In the rows, zero is written as 128.
Each row has a class, written after it, and each block has its own classes.
[131 170 142 124 138  83 144 145 149 185 150  93 156 140  79 117 144 157
 137 134 160 147  92 114 154 127 125 175 136 145 155 180 175]	<107>
[194 178 136 120 129 178 148 155  85 189 133 156 117 134 159  95 177  75
 111 120 115 112 158 184  90 102  82 131 160 131 129 146 140]	<62>
[ 63 116 121 103 124 108 214 150  80  93 111 188 127 122 137  83 101  86
 121 190 134 168  72 113 116 132 154 121 153  86 149 137 111]	<216>
[101 142  83 177 117 161 154 123 163 111 141 118 142 115 129 137  64 199
 156 117 150  95 144 129 143 130 112 101  83 114 152 110 113]	<177>
[105 145  78 197 133 109 127 106 176 135 124 115 154 113 113 115  49 190
 156 119 160  96 174 124 138 148 113 114 105 105 154  88 105]	<134>
[173 167 153 191 134 137 121  92 140 107  71  93 129 137 121 135 206 194
 131 109 106 102  99 129 127 130  85 148 105 110 116  96 133]	<42>
[ 75 125 147  96 138 111 203 147  74  85  90 175 123 124 142  95 132 121
 112 180 148 158  80 130 117 126 151 129 151  92 160 131 107]	<62>
[104 147  85 193 130 117 126 113 174 113 118 113 155 116 116 116  45 193
 120 152 158 101 145 123 156 159 117 110 117 110 143  91 108]	<42>
[178 182 151 130 104 144 109 151 202 208 146  99 157 125  92 159 127  92
 129 103 133  72 177 119 149 109 103 161 124 138 155  96 159]	<134>
[ 80 114  83 191 132 130 127 101 168  90 108 104 130 104 137 134  54 194
 147 132 165 116 134 112 161 159 125 125  85 113 144 100  93]	<58>
[185 163 151  93 127 170 128 120  86 182 116 141 114 142 169 116 194  80
 125 113  99 121 155 184 104 107 118 149 111 126 143 143 130]	<58>
[177 156 159 113 112 167 136 137  84 191 114 163 119 143 167 102 186  94
 123  97 111 122 177 201  93 116 127 137 136 141 134 137 120]	<3>
[161 147 105 173 147 147 134 117 120 100  83 102 121 128 119 143 183 211
 156 119 125 109  99 112 129 121  81 137  89 107 109 128 148]	<205>
[179 162 144 114 123 157 133 150 104 183 120 155 114 128 158 107 171  96
 134 121 127 120 170 174 101 116 108 156 140 138 127 137 141]	<62>
[127 177 126 134 144  74 131 159 143 188 148  62 156 126  86 132 127 160
 148 123 158 139 109 115 167 124 116 168 119 151 151 166 156]	<42>
[ 47  98 113  94 147  74 203 159  85  79  82 160 124 108 112  93 104 130
 150 183 161 165  86  84 126 142 164 134 144  92 139 132 110]	<134>
[132 182 127 140 144  76 127 156 140 194 136  59 151 126  82 125 130 142
 138 134 155 132 112 117 172 132 115 181 133 154 145 166 160]	<42>
[ 92 146  73 180 142 127 132 123 157 107 123 117 154 119 117 120  44 205
 140 154 168 103 143 122 153 147 121 116 102 115 149 111 115]	<62>
[167 166 131 156 114 163 145 126  82 109  65 108 121 114 116 130 208 203
 134 124 120 110  99 132 126 111  92 135  91 116 140 139 147]	<3>
[ 56 104 117  93 145  72 190 137  98  69  80 152 125 119 137 101 112 106
 136 186 142 171  64  84 130 139 164 126 124  85 135 142 104]	<58>
[166 172 128 131 115  88 123 163 128 196 141  99 142 123  95 107 152 154
 147 118 148 155 104 123 144 129 116 156 124 158 158 176 160]	<216>
[197 176 168  91 104 161 135 131  98 195 121 158 115 149 164 117 197  76
 117 116  99 109 178 212 106 105 115 145 124 140 145 142 137]	<205>
[ 44 110 120 129 152 108 199 155 100  85  80 169 135 117 123 101  98 112
 123 171 162 152  85 101 136 140 153 135 154  90 141 132  99]	<131>
[145 170 128 131 143  83 125 170 133 182 142  81 155 132  86 133 135 152
 142 132 160 135 101 102 160 118 119 167 128 153 147 176 167]	<131>
[ 74 108  82 196 128 142 140 101 175  78 132 126 128 108 128 130  46 185
 137 134 162 104 140 116 150 163 112 112  90 111 120  98  94]	<58>
[170 152 144 124 134 178 148 123  91 156 143 134 100 140 176 125 175  95
 142 114 106 126 160 185 103 104 106 147 112 113 104 139 129]	<177>
[184 163 159 120 137 134 124 138 109 165 116 140 121 138 155 120 184  90
 118 120 110 129 154 165 109 105 112 139 135 114 118 130 124]	<131>
[168 150 123 101  98 135 124 146 158 198 151 134 139 119 119 130 117 123
 138 118 134 101 181 135 115 124 137 153 111 138 136 133 158]	<3>
[132 158 135 116 124  58 121 165 153 165 138  78 144 121  73 130 142 145
 158 129 147 146 121  93 156 123 126 164 110 145 135 165 158]	<20>
[ 30  86 129 110 139  87 202 156  94  62  78 146 120  99 123 111 108 124
 150 169 158 166  82  80 136 134 150 146 130  95 133 132 109]	<20>
[107 131  77 157 137 126 116 114 159 118 102 120 143 130 127 113  65 200
 142 142 155  92 159 127 147 159 135 109  88 124 144  97  94]	<58>
[ 69 128 120  99 139  87 202 165 107  89 122 154 127 108 136 100  99 103
 128 201 143 177  75  98 139 127 142 134 162  90 132 144 126]	<42>
[189 184 149 110  92 139 108 138 170 189 139  98 141 136 130 145 132 100
 126 141 109  79 174 142 140 101 123 151 101 145 147 117 164]	<177>
[170 167 167 120 122 129 140 136 114 171 132 154 119 132 137 112 184 107
 116 119 120 127 143 167  98 117 113 144 144 108 130 120 127]	<166>
[ 58 116 132 100 144  90 200 146  90  85  85 165 132 114 125 103 118 121
 142 162 156 165  84 106 129 135 152 124 140  87 154 130 103]	<134>
[186 178 159 121 111 184 151 145 101 191 166 154 123 144 176 130 178  77
 137  95 102 122 172 204 102  97  97 138 129 132 126 136 135]	<42>
[145 172 117 108 136  77 119 181 129 178 136  76 149 133  95 132 140 133
 152 137 139 134 107  97 154 106 119 146 110 157 136 176 160]	<131>
[ 98 152  86 195 132 118 119 104 144 109 117 106 142 105 123 121  46 211
 126 165 166  92 150 135 157 150 109 120 105 110 149  94 112]	<166>
[141 193 149 113 130  80 123 182 153 200 132  85 160 137  77 130 158 135
 140 134 145 146 100 108 170 111 140 174 121 153 173 171 161]	<131>
[ 60 101 129  80 142 107 214 161  91  92  97 193 132 133 131  85 125 120
 136 187 159 178  82 108 118 133 169 141 164  92 151 151 120]	<107>
[171 178 135 127  99 123 107 133 184 188 144 109 155 127 106 146 120 114
 128 129 116  92 168 124 137 113 128 150 107 132 134 122 168]	<3>
[148 146 134 132 109 126 113 125 218 179 166 111 146 130 111 151 103  90
 137 117 125  83 187 118 131 116 106 154 114 137 108 110 157]	<107>
[ 32  86 144  94 145  64 193 151  98  60  82 157 121 117 117 103 113 128
 144 186 155 175  77  83 135 141 169 139 143 100 134 118 104]	<134>
[157 171 130 163 133 167 131 112 135 111  94  94 124 124 124 169 193 173
 161  86 104  83 117 128 131 103  71 129  64 116 106 122 133]	<131>
[ 43 101 133 100 145  94 206 151  92  87  83 171 135 113 119  80 107 128
 124 172 154 171  84 102 121 139 166 133 144  83 163 129 100]	<20>
[ 49 105 113  80 133  86 193 194  82  77  94 176 135 107 116  90 105 127
 138 207 162 186  73  81 131 130 177 129 144  95 152 150 113]	<166>
[ 87 115  84 178 114 133 130 114 175  88 126 123 144 115 130 128  42 185
 134 159 168 110 146 110 156 144 110 106 107 120 147  99 114]	<107>
[132 144 138 142 105 127 122 122 178 161 129 115 137 117 119 147 115 102
 136 120 120  94 179 141 139 119 122 159  94 144 123 122 149]	<205>
[ 82 113  81 184 122 114 119 110 156  95 104 125 145 108 106 119  57 214
 151 146 161 119 141 110 151 164 133 120  73 122 131 102 111]	<216>
[179 159 159 100 135 180 152 133  89 198 150 169 118 152 168 104 185  76
 125 100 108 131 153 200  94 119 129 154 145 138 124 157 136]	<58>
[ 47 114 118 102 137  95 222 172 106  83 122 163 127 107 132 112 105 120
 157 171 152 179  81  99 133 127 156 139 145  88 138 146 111]	<42>
[ 84 129  96 164 126 139 129 114 151 107 101 124 144 114 116 135  62 195
 130 144 163  97 148 125 155 150 134 122  75 114 156  96 102]	<131>
[164 159 151 117  90 133 126 126 184 174 152 127 139 123 112 139 120 119
 124 122 130  76 178 142 128 119 115 150 110 142 140 119 160]	<177>
[ 96 131  95 179 141 137 135 106 178 117 137 120 139 117 134 131  55 186
 136 125 169 104 141 126 155 156 114 124 104 109 142 100 103]	<58>
[157 195 140 110 118  77 118 181 155 204 150  79 162 137  89 128 136 143
 139 146 145 142 120 118 170 118 136 164 118 159 161 158 167]	<42>
[ 67 120 121 118 155 101 201 138  89  69  90 159 126 125 131  93 114 128
 118 186 144 161  66 105 129 132 149 115 164  78 140 138 111]	<177>
[134 144 125 107 138  56 120 164 127 180 121  79 141 133  87 111 148 173
 157 149 173 158 106  96 154 131 130 179 123 162 148 177 170]	<107>
[154 158 137 136 110 138 116 104 174 161 134 113 136 123 126 139 125  92
 125 133 109 103 169 139 129 114 117 149 105 123 117 122 154]	<107>
[160 151 130 163 134 137 122 111 142 106  90 118 132 134 101 138 199 197
 146  99 119  97 105 110 122 127  82 129  99 121 115 124 142]	<58>
[170 178 145 134 148 154 148 139  98 194 156 132 123 131 163 109 164  81
 129 102 114 119 166 191  97  92  83 144 147 130 121 150 138]	<62>
[200 160 173 113 109 172 123 146 108 180 130 150 119 143 166 111 186  63
 112 110 107 123 174 184 103 109 102 140 134 129 127 124 127]	<20>
[171 176 151 163 128 150 133  95 120 134  91 115 136 134 113 134 195 206
 123 109 122  96 105 143 123 123  90 144 105 113 138 123 155]	<3>
[167 160 141 112  95 122 108 133 167 192 117 114 153 122  94 139 126 136
 118 126 139  83 180 130 136 127 144 165 108 136 162 116 153]	<3>
[ 40  99 109  92 133 100 212 175  89  83 109 163 119 105 141 106  90 114
 144 181 164 177  75  88 134 131 153 124 137  94 131 148 110]	<3>
[136 173 127 140 145  75 121 170 149 177 144  72 147 124  84 122 134 146
 141 127 158 134 115 109 157 120 106 161 136 161 133 170 157]	<62>
[145 177 115 139 123 139 137 135 186 186 172 119 146 113 104 128  94 106
 130 122 127  90 171 137 125 116 108 153 120 127 129 136 157]	<62>
[145 173 146 137 136  94 127 131 136 164 155  76 135 126 100 130 139 164
 128 132 146 134 100 129 159 122 104 156 126 151 137 172 172]	<177>
[ 88 126 113 188 125 115 111  92 182  96  83 107 155 125 100 133  77 222
 132 151 177  93 148 114 168 157 119 140  88 123 154  87 120]	<107>
[171 157 145 117 137 156 141 137 110 184 143 142 101 130 167 102 165  86
 129 102 117 119 171 189  93 118  98 144 138 135 103 137 120]	<62>
[170 153 135 109 130 156 132 140  84 174 115 136 117 132 164 106 170  72
 127 137 104 127 161 166 108 105 121 148 119 131 125 145 134]	<58>
[154 197 129 135 131  47 122 169 149 212 132  70 164 121  79 110 127 138
 147 138 156 132 118  99 157 113 109 159 136 149 170 156 174]	<134>
[163 162 159 114 130 175 163 162 109 194 169 174 118 134 162 108 163  71
 123 101 119 127 171 194 100 102 103 142 157 131 123 149 127]	<131>
[181 164 151 120 129 163 155 122  82 178 115 152 112 139 162  99 189  92
 126 117 106 123 152 187  90 110 119 150 140 114 134 145 138]	<177>
[142 160 127  86 116  58 110 164 114 167 134  82 140 125  83 128 143 152
 145 149 153 134  96  99 150 130 128 156 101 166 137 180 168]	<166>
[129 192 157 126 127  60 148 147 152 195 158  96 157 115  60 127 155 154
 151 102 149 145 113 127 149 114 114 160 125 140 167 173 168]	<134>

Next block, with new classes.
[129 133 100 131 122 167 149 136 108 143 111  92 147 117 125 124 114 102
 152 116  99 177 144 131 148 125 138 126 153 141 128 125 143]	<87>
[134 139 133 133 125 140 148 145  89 100 142 132 129 120 159 116 102  98
 129 160 164 173 107 165 150 129 136 165 127  35 148 117  99]	<22>
[131 127 124 136 117 132 146 142 108 144 119 110 156 119 115 119 114 116
 137 123 118 143 133 123 129 120 116  97 145 130 125 114 163]	<133>
[122 114 118 124 133 149 150 132 112 121 128 114 154 129 120 123 119 123
 129 134 106 135 128 132 163 127 138 117 133 112 116 124 150]	<104>
[108 131 115 129 131 138 142 126 124 125 137 117 132 138 117 132 139 112
 142 139 121 134 135 131 144 131 145 128 137 114 107 132 128]	<148>
[120 131 125 120 119 141 135 132 120 133 146 108 143 134 114 127 124 115
 138 140 113 149 113 133 143 114 147 135 132 113 118 140 134]	<87>
[110 131 121 130 133 129 140 135 122 124 150 113 129 143 115 128 142 123
 128 148 117 136 120 133 136 134 145 138 138 105 111 132 126]	<75>
[107 121 123 125 130 141 142 137 116 117 136 105 131 146 117 131 130 114
 122 146 128 144 118 136 141 130 145 134 136 113 107 126 122]	<104>
[126 124 134 111 119 133 152 137 125 150 125 125 136 113 122 138 108 124
 113 125 124 145 125 116 138 136 109 105 123 127 120  87 135]	<133>
[146 140  80  90 129 148 101 186 118 147  92  72 111 117 114  98 125  87
 118 158 148 157  89 105 101 116 108 183 158 108 166 112 119]	<14>
[116 115 111 133 125 133 150 124 129 122 133 111 138 146 111 136 136 107
 139 148 119 139 132 135 143 127 157 134 133 111 121 138 144]	<75>
[114 102  97  85 118 138  80 159 101 108 144 112 150 117 145 134 132 104
 192 132 139 172 122 116 130 129 107 157 114  73 136 132 118]	<51>
[111 158 121 139 115 121 110 122 139 125 170 111 129 113 112 130 137 138
 143 156 119 119 119 114 134 150 201 132 145  86 118 104  90]	<17>
[124 100 105 113 116 122 122 138 136 148 121 101 123 122 125 126 123 123
 118 129 135 118 117 118 121 119 114 132 129 115 131 127 134]	<14>
[123 121 121 126 107 144 138 173 107 159 121  67 119 111 104 125  99  97
 169  90 135 205 111 120 108 142 118 116 169 113 166 116 127]	<104>
[130 147  91 151 152 157 147 117 112 102 154 145 124 140 162 120  85 125
 145 138 132 143 129 188 160 188 119 150 105  77 119 138 119]	<87>
[141 105 121 133 132 149 152 158 101 131  92 100 142 130 139 117 129 116
 117 134 138 142 135 140 133 123 117 132 156 140 129 123 141]	<51>
[118 129 102 149 126 164 149 130 116 132 124 109 153 112 118 126 148 112
 153 133  98 142 145 128 146 120 155 123 150 120 116 133 147]	<22>
[108 149 133 158 105 130 156 112 120 137 127 124 141 117 135 137 146 128
 124 143 118 116 139 130 129 132 161 112 147 108  89  90 106]	<190>
[122 139 121 139 112 146 121 131 125 133 116 112 145 116 124 131 115 128
 133 112 119 134 139 118 131 135 128 107 135 145 109 113 141]	<190>
[100 149  97 146 119 135 124 124 134 158 132  97 133 155 113 143 159 125
 144 150  98 132 142 122 125 164 172 125 190 135  80 101 107]	<14>
[139 137 106 148 125 127  82 112  91  87 140  74 121 112 140 101 107 170
 141  83 170 108 139 167 123  88 162 147 117  99 140 164 116]	<22>
[146 136 117 147 134 139 133 127 100 121 115 109 131 147 139 102 125 146
 102 115 131 126 138 155 114 116 130 136 146 124 134 134 160]	<85>
[140 118 121 115 120 131 159 129 131 136 109 112 152 126 125 131 120 126
 116 133 116 116 148 130 134 129 135 112 124 137 119 101 142]	<190>
[110 147  73 123 117 169 165 130 139 133 119  94 137 139 104 127 151  90
 148 182 101 128 130 136 166 151 178 143 137  98 102 104 129]	<87>
[161 105 149 108 118 136 107 127 136  94 123 111 112 125 139 133 104 157
 125  89 179 126 127 159 132 139 144 146 100 133 162 140 113]	<148>
[139 132 111 105 122 136 145 143 118 158 115  99 156 120 129 135 119 108
 139 121 117 158 133 121 126 123 114 126 146 140 128 115 127]	<190>
[132 116 116 139 118 154 162 134 118 146 116 107 153 123 124 144 114  93
 139 130 132 176 146 139 136 139 136 123 155 112 126 121 141]	<14>
[133 102 122 121 116 135 155 139 135 176  86 125 127 112 110 140 138 134
 133 105 111 103 133  95 122 112 115 108 131 153 122 118 141]	<17>
[109 102 102  87  75  86 126 128 142 123 133  56 105 149 110 115 140 100
 153 135 152  89 126 120 131  76 173 126  99 148 129 183  91]	<22>
[109 160 151 133  94 135 162 144 111 138 168 137 147 106 118 127 144 121
 166 151 103 140 126 125 111 155 130 102 122 107  84 104 103]	<87>
[122 129 113 130 122 140 127 130 142 148 129 126 137 124 127 136 137 130
 136 116 101 116 131 113 117 136 127 125 129 146 108 136 128]	<190>
[119 108  90 121 128 130 121 137 120 129 117 131 126 104 126 121 117 110
 159 118 114 105 115 109 130 121 108 141 102 116 127 124 135]	<85>
[131 158 107 121 115 114 107 112 126 142 130 131 129 110 124 126  98 143
 136 104 127 108 134 109 125 132 119 109 112 135 114 112 126]	<85>
[116 148 127 129 140 123 109 140 120 135 174 102 144 118 107 117 135 154
 150 115  79 135 120 126 137 135 143 118 156 119 112 124 137]	<75>
[130 137  93 125 134 119 109 118 144 136 126 122 123 133 141 131 114 141
 136 113 122  97 134 140 118 148 111 130 115 141 112 123 123]	<190>
[135 158 117 136 131 141 120 133 118 144 140  88 151 125 128 125 135 134
 129 124 108 161 142 134 119 123 148 126 175 151 115 121 131]	<17>
[135 122  98 112 129 148 129 140 127 137 109 126 154 110  99 124 122 109
 170 123  99 112 130 117 145 115 122 123 116 123 119 134 166]	<14>
[133 139 115 129 131 144 136 144 123 148 127 133 130 127 127 120 134 147
 120 118 115 116 121 127 120 138  83 125 125 128 102 137 146]	<75>
[126 119 126 132 127 149 152 142 125 153 114 118 138 125 126 125 128 115
 112 121 101 151 125 118 131 116 112 123 160 142 117 119 155]	<148>
[ 85 142 130 123 141 147 140 139 105 130 158 103  97 137 112 107 158 151
 106 130 100 122  94 121 135 105 153 149 141 103  96 118 109]	<148>
[123 148  98 129 122 111 122 141 131 153 114  90 120 115 108 122 151 124
 138 146 115 124 145  99 109 140 150 124 173 108 137  95 112]	<75>
[118 152 141 160 135 107 108  97 151 116 135 139 117 124 133 156 144 150
 109 136 149 104 175 132 121 185 162 102 143 136 109  97  95]	<85>
[128 152 102 115 143 147 100 153 129 112 156 119 133 122 118 120  91 109
 170 123 107 152 115 150 138 161 119 144 122 119 113 124 132]	<14>
[157 114 105 124 150 123 107 102 154  88 163 118 143 124 161 137 119 109
 143 137 128 146 133 183 134 127 176 187 115 112 154 158 110]	<160>
[123 131  88  99 100 149 157 151 101 148 116  58 110 124 112  87  95 100
 123 126 141 154  75 117 143  82 141 157 119 119 152 132 121]	<160>
[136 112 124 120 132 134 150 141 118 145 127 101 140 130 128 120 131 127
 130 111 115 122 126 140 152 115 123 127 148 130 117 151 133]	<148>
[122 125  91 126 132 150 124 142 126 152 114 103 117 121 133 126 138 117
 147 110 118 139 121 121 126 136 108 145 152 139 126 134 120]	<148>
[129 124 120 131 123 147 156 141 117 141 123 103 150 108 115 129 114 123
 128 125 113 142 123 131 140 132 130 115 147 113 111  97 137]	<104>
[107 117 117 121 126 134 144 130 120 135 140 103 137 143 115 126 138 112
 127 146 125 147 122 121 136 118 149 134 133 112 122 137 128]	<160>
[130 119 109 140 128 149 126 130 141 145 111 120 130 123 124 134 138 120
 145 117 106 132 140 130 123 137 121 125 139 144 129 142 149]	<87>
[113 129 114 132 120 134 155 123 126 138 137 105 138 144 114 136 133 119
 136 142 122 133 132 133 141 127 161 120 136 123 106 127 131]	<17>
[151 120 125 152 125 125 104 126  97 104 122  91 139 113 174 116 102 118
 118 116 142 183 128 151 142 110 149 158 176 125 169 133 114]	<75>
[125 112 112 129 135 138 129 134 126 131 107 129 112 134 143 121 135 119
 128 114 125 115 128 127 129 119 101 139 127 151 121 158 130]	<148>
[104  70  93 138 132 175 162 140 102 130 137  65 137 157 154 119 155  98
 122 132 123 188 107 156 162 114 139 168 172 104 141 170 143]	<148>
[108 141 140 113 122 168 123 158  92 136 129 106 114 118 117 128 122  88
 157 110 141 226  91 130 135 105 116 152 145  84 159 131 133]	<14>
[135 125  91 111 124 148 136 155 148 158 140  90 129 122 115 123 130  93
 145 127  86 177 107 118 124 127 137 159 159 117 152 143 142]	<75>
[121 130 117 129 119 144 146 122 121 126 141 111 144 144 127 138 128 109
 140 140 126 161 134 135 140 123 166 136 136 123 120 139 127]	<17>
[134 117 120 147 135 154 170 128 103 130  96 112 135 126 151 121 120 130
  88 134 137 142 140 142 141 132 117 128 156 141 120  97 135]	<148>
[133 136 138 136 156 139 141 148 128 145 128 157 136 116 139 133 142 126
 129 139 101 132 111 144 136 155  92 137 158 110 110  93 133]	<148>
[128 138  83 108 111 106 119 133 139 159 130 119 139 106 104 124 109 107
 176 119 102 112 129  96 114 132 114 109 120 123 130 115 144]	<85>
[130 110  97 126 128 127 131 136 129 147 123  98 125 130 121 118 109 126
 143 106 123 117 115 129 132 110 119 127 124 145 133 155 146]	<17>
[110 156 132  98 134 136 120 136 127 139 152 135 116 130 130 142 120 152
 126 127 111 141 124 127 154 163 124 123 127 107  96  85  93]	<22>
[ 91 117 134 171 120 123 181 132 122 160 119 118 120 145 129 126 155  88
 112 158  91 138 119 120 147 116 162 123 199 115 102 117 119]	<148>
[131  96  76  96 153 115 141 152 118 145 127  99 127 151 131 112 127  97
 141 154 103 139 100 134 157 115 125 173 150  62 162 140 135]	<75>
[130 146 110 139 110 128 118 121 122 121 118 128 142 115 139 134 137 111
 133 164 127 149 159 115  95 141 160 137 156 101 126  83 114]	<14>
[106 137 141 175 138 109 107 110  91 109 136 126 119 140 148 113 132 166
  91 130 130 109 139 127 107 118 147 118 154 140 105 118 116]	<133>
[121 108  79 126 127 152 174 148 140 147 109 120 119 134 111 146 127  72
 173 151 123 130 108 147 143 141 146 167 125  81 115 120 114]	<22>
[155 156 124 144 125 146 169 137 108 149 125 100 152 109 126 112 115 124
 129 113 105 146 140 151 117 107 132 118 156 164 113 130 137]	<22>
[129 124  97 135 131 141 101 141  89 106  95  59 120 135 123 106 114 142
 100 131 165 138 141 128 129 103 167 150 161 106 144 109 121]	<22>
[120 135 154 123 146 132 134 119 126 125 119 140 128 128 121 137 108 160
  97 113 124 115 143 121 159 146 126  92 115 143 121 101 137]	<190>
[104 119  69 130 140 153 122 150 108 110 122  48 103 153 148 123 147  79
 153 133 164 197 130 168 127 143 108 172 152 134 146 158 112]	<75>
[138 120 128 118 125 108 131 115 134 148 114 105 126 100 109 128  99 140
 116  94 131 108 131 118 135  95 127  97 116 147 145 116 149]	<133>
[113 132 114 126 125 143 156 126 121 130 136 109 135 142 119 128 141 105
 136 143 120 144 125 136 142 117 150 137 141 114 111 134 132]	<148>
[109 143 138 156 121 160 168 130 112 132 134 114 120 135 121 132 138 128
 100 132 140 146 119 149 130 145 144 129 141 112  97 102 126]	<85>
